Here is a tiny trained network, its code and every weight. The questions are about switching its units off for an input and a target symbol, where a switched-off unit gives its printed mean instead of its output.

import numpy as np


def w(rows, s, z=0):
    codes = np.array(rows[::2]) - 128.0
    scale = np.full(codes.shape[1], s)
    scale[-1] = z or s
    return codes * scale


def norm(h):
    return h / np.sqrt((h * h).mean(-1, keepdims=True) + 1e-5)


def f(y):
    return np.maximum(y, 0)


def softmax(a):
    e = np.exp(a - a.max(-1, keepdims=True))
    return e / e.sum(-1, keepdims=True)


def log_softmax(a):
    a = a - a.max(-1, keepdims=True)
    return a - np.log(np.exp(a).sum(-1, keepdims=True))


def net(x, mask):
    ids = ['γεηλξψ'.index(c) for c in x.split()]
    T = len(ids)
    res = E[ids] + P[:T]
    r = norm(res)
    for j in range(3):
        rows = slice(4 * j, 4 * j + 4)
        q, k, v = (r @ M[0][rows].T for M in (Q, K, V))
        z = softmax(np.where(np.tri(T) > 0, q @ k.T / 4**0.5, -1e9)) @ v
        o = O[0][rows]
        res = res + np.where(mask[j], z, o[:, -1]) @ o[:, :-1]
    y = f(norm(res) @ A[0][:, :-1].T + A[0][:, -1])
    res = res + np.where(mask[3:7], y, B[0][:, -1]) @ B[0][:, :-1]
    return log_softmax(norm(res)[-1] @ U[:, :-1].T + U[:, -1])


Q, K, V, O, A, B = {}, {}, {}, {}, {}, {}
E = w([
[82,71,94,133,139],'γ',
[104,249,65,121,197],'ε',
[105,136,26,63,113],'η',
[99,192,187,162,201],'λ',
[112,121,148,225,130],'ξ',
[109,157,124,74,106],'ψ',
],0.017)
P = w([
[207,128,176,121,98],'0',
[100,82,70,206,94],'1',
[141,201,109,151,116],'2',
[47,95,229,63,171],'3',
[114,86,67,188,77],'4',
[140,208,106,148,127],'5',
[44,96,244,60,182],'6',
[124,80,64,184,83],'7',
],0.011)
Q[0] = w([
[254,164,42,213,13],'H0',
[91,103,129,70,148],'H0',
[137,71,106,146,171],'H0',
[160,112,127,171,181],'H0',
[145,72,77,107,152],'H1',
[160,186,132,144,97],'H1',
[81,123,125,83,231],'H1',
[122,145,64,144,125],'H1',
[55,104,82,143,76],'H2',
[136,86,132,147,192],'H2',
[203,116,114,129,74],'H2',
[112,22,48,76,147],'H2',
],0.014)
K[0] = w([
[8,147,90,154,78],'H0',
[228,83,133,124,99],'H0',
[139,88,93,152,149],'H0',
[115,126,143,145,158],'H0',
[121,113,68,87,135],'H1',
[121,108,172,117,57],'H1',
[102,102,179,95,190],'H1',
[100,90,72,164,86],'H1',
[118,96,63,82,110],'H2',
[136,70,146,194,172],'H2',
[213,147,74,173,56],'H2',
[59,50,114,128,109],'H2',
],0.014)
V[0] = w([
[88,158,142,239,212],'H0',
[178,120,104,190,57],'H0',
[148,179,238,83,66],'H0',
[144,217,94,99,130],'H0',
[179,136,139,65,124],'H1',
[239,136,199,111,143],'H1',
[131,157,71,78,200],'H1',
[165,173,202,47,48],'H1',
[110,125,189,167,148],'H2',
[164,102,165,90,188],'H2',
[170,136,124,1,183],'H2',
[196,99,81,126,83],'H2',
],0.0094)
O[0] = w([
[38,139,125,88,71,98],'H0',
[205,160,160,99,54,159],'H0',
[103,157,255,61,169,122],'H0',
[173,85,82,9,147,207],'H0',
[122,128,105,117,85,79],'H1',
[107,127,56,188,109,1],'H1',
[74,101,149,108,63,133],'H1',
[107,143,69,114,125,96],'H1',
[168,99,55,79,127,95],'H2',
[120,93,54,141,115,73],'H2',
[193,166,129,223,141,150],'H2',
[25,187,126,91,146,78],'H2',
],0.0075,0.0054)
A[0] = w([
[137,172,138,91,177,46],'N0',
[8,134,105,169,164,82],'N1',
[92,65,150,146,213,4],'N2',
[151,56,181,81,176,77],'N3',
],0.012,0.0019)
B[0] = w([
[28,60,129,143,154,253],'N0',
[199,111,201,163,234,205],'N1',
[139,158,138,2,79,190],'N2',
[135,199,34,232,74,238],'N3',
],0.0082,0.0055)
U = w([
[161,106,173,249,110,250],'γ',
[106,71,70,71,92,224],'ε',
[208,118,52,161,178,84],'η',
[39,4,192,125,159,76],'λ',
[125,176,222,135,22,148],'ξ',
[242,126,216,49,161,16],'ψ',
],0.012,0.0016)

Each question gives the input, a string of symbols that net reads in full, and the target symbol t.
The units are the heads (4 rows each of Q, K, V and O) and the neurons (one row each of A and B). Each row of codes is followed by its name. A weight is (code - 128) times the scale printed after its matrix; where a second scale follows, it is the last column's (O, A, B and U).
mask holds one flag per unit, heads first, then neurons. A switched-off unit (its flag False) gives its mean, the last column of its rows in O or B, instead of its output. The means were averaged over made-up inputs and are rounded, as every weight is.
A unit's drop is (log p(t) with every unit on - log p(t) with that unit switched off) / (log p(t) with every unit on - log p(t) with every unit switched off).
The circuit of an input: a set's keep is (log p(t) with only the set's units on - log p(t) with every unit switched off) / (log p(t) with every unit on - log p(t) with every unit switched off). Starting from all 7 units, units are removed one at a time, each time the one whose removal leaves the highest keep (on an exact tie, the one counted first), for as long as the keep stays at least 0.8.
circuit, biggest first: the units of the circuit, biggest drop first
unit that matters most: the unit with the biggest drop
k most important neurons: the k neurons with the biggest drops, biggest first
which heads matter: for each layer, one digit per head in row order, 1 if its drop is at least 0.15 and else 0, layers parted by /
drop when u is switched off: that unit's drop, to one decimal
input γ λ ξ ψ η ε η, target γ: unit that matters most => H0
input η ε ε ξ ψ ε λ, target η: which heads matter => 001
input ψ γ ξ ξ ε, target γ: circuit, biggest first => (H0 H1)
input η ψ ε γ λ λ η, target η: which heads matter => 100
input ε ξ λ ψ, target ε: circuit, biggest first => (H0 H2 N3)
input ε η ξ γ λ γ ε, target ε: 2 most important neurons => (N3 N1)
input ε ψ γ, target ξ: which heads matter => 011
input ψ γ γ η, target ψ: which heads matter => 100
input ξ ξ λ ε ψ ψ λ ψ, target ξ: which heads matter => 101
input η ξ ξ γ, target η: circuit, biggest first => (N3 H0)
input ε λ η ψ λ ψ, target λ: 2 most important neurons => (N0 N2)
input ξ λ ξ, target λ: which heads matter => 101
input ε γ η ψ ψ η λ, target ε: 2 most important neurons => (N2 N3)
input ε λ λ, target λ: circuit, biggest first => (H0 N0)
input γ ψ ε ψ ψ ε ξ λ, target ψ: 2 most important neurons => (N2 N1)
input η ε η ψ, target η: circuit, biggest first => (H0 N3)
input ε η ξ ψ ψ η ε, target ε: most important neuron => (N1)
input ξ ξ η ξ, target ξ: which heads matter => 101
input γ ψ η ψ, target γ: which heads matter => 100
input γ ξ γ ξ, target γ: which heads matter => 100
input ξ ψ ψ ε, target ξ: most important neuron => (N1)
input ψ γ ε ψ ξ ψ η, target ψ: which heads matter => 101
input γ λ ε ξ, target γ: 2 most important neurons => (N3 N0)
input γ γ ξ ξ γ γ γ, target γ: drop when H2 is switched off => 0.1
input ξ ψ η ψ ξ λ λ, target ξ: drop when H2 is switched off => 0.4
input ξ ψ ψ η λ η ξ, target ξ: drop when H1 is switched off => 0.0
input λ λ η ε, target λ: drop when N0 is switched off => 0.3
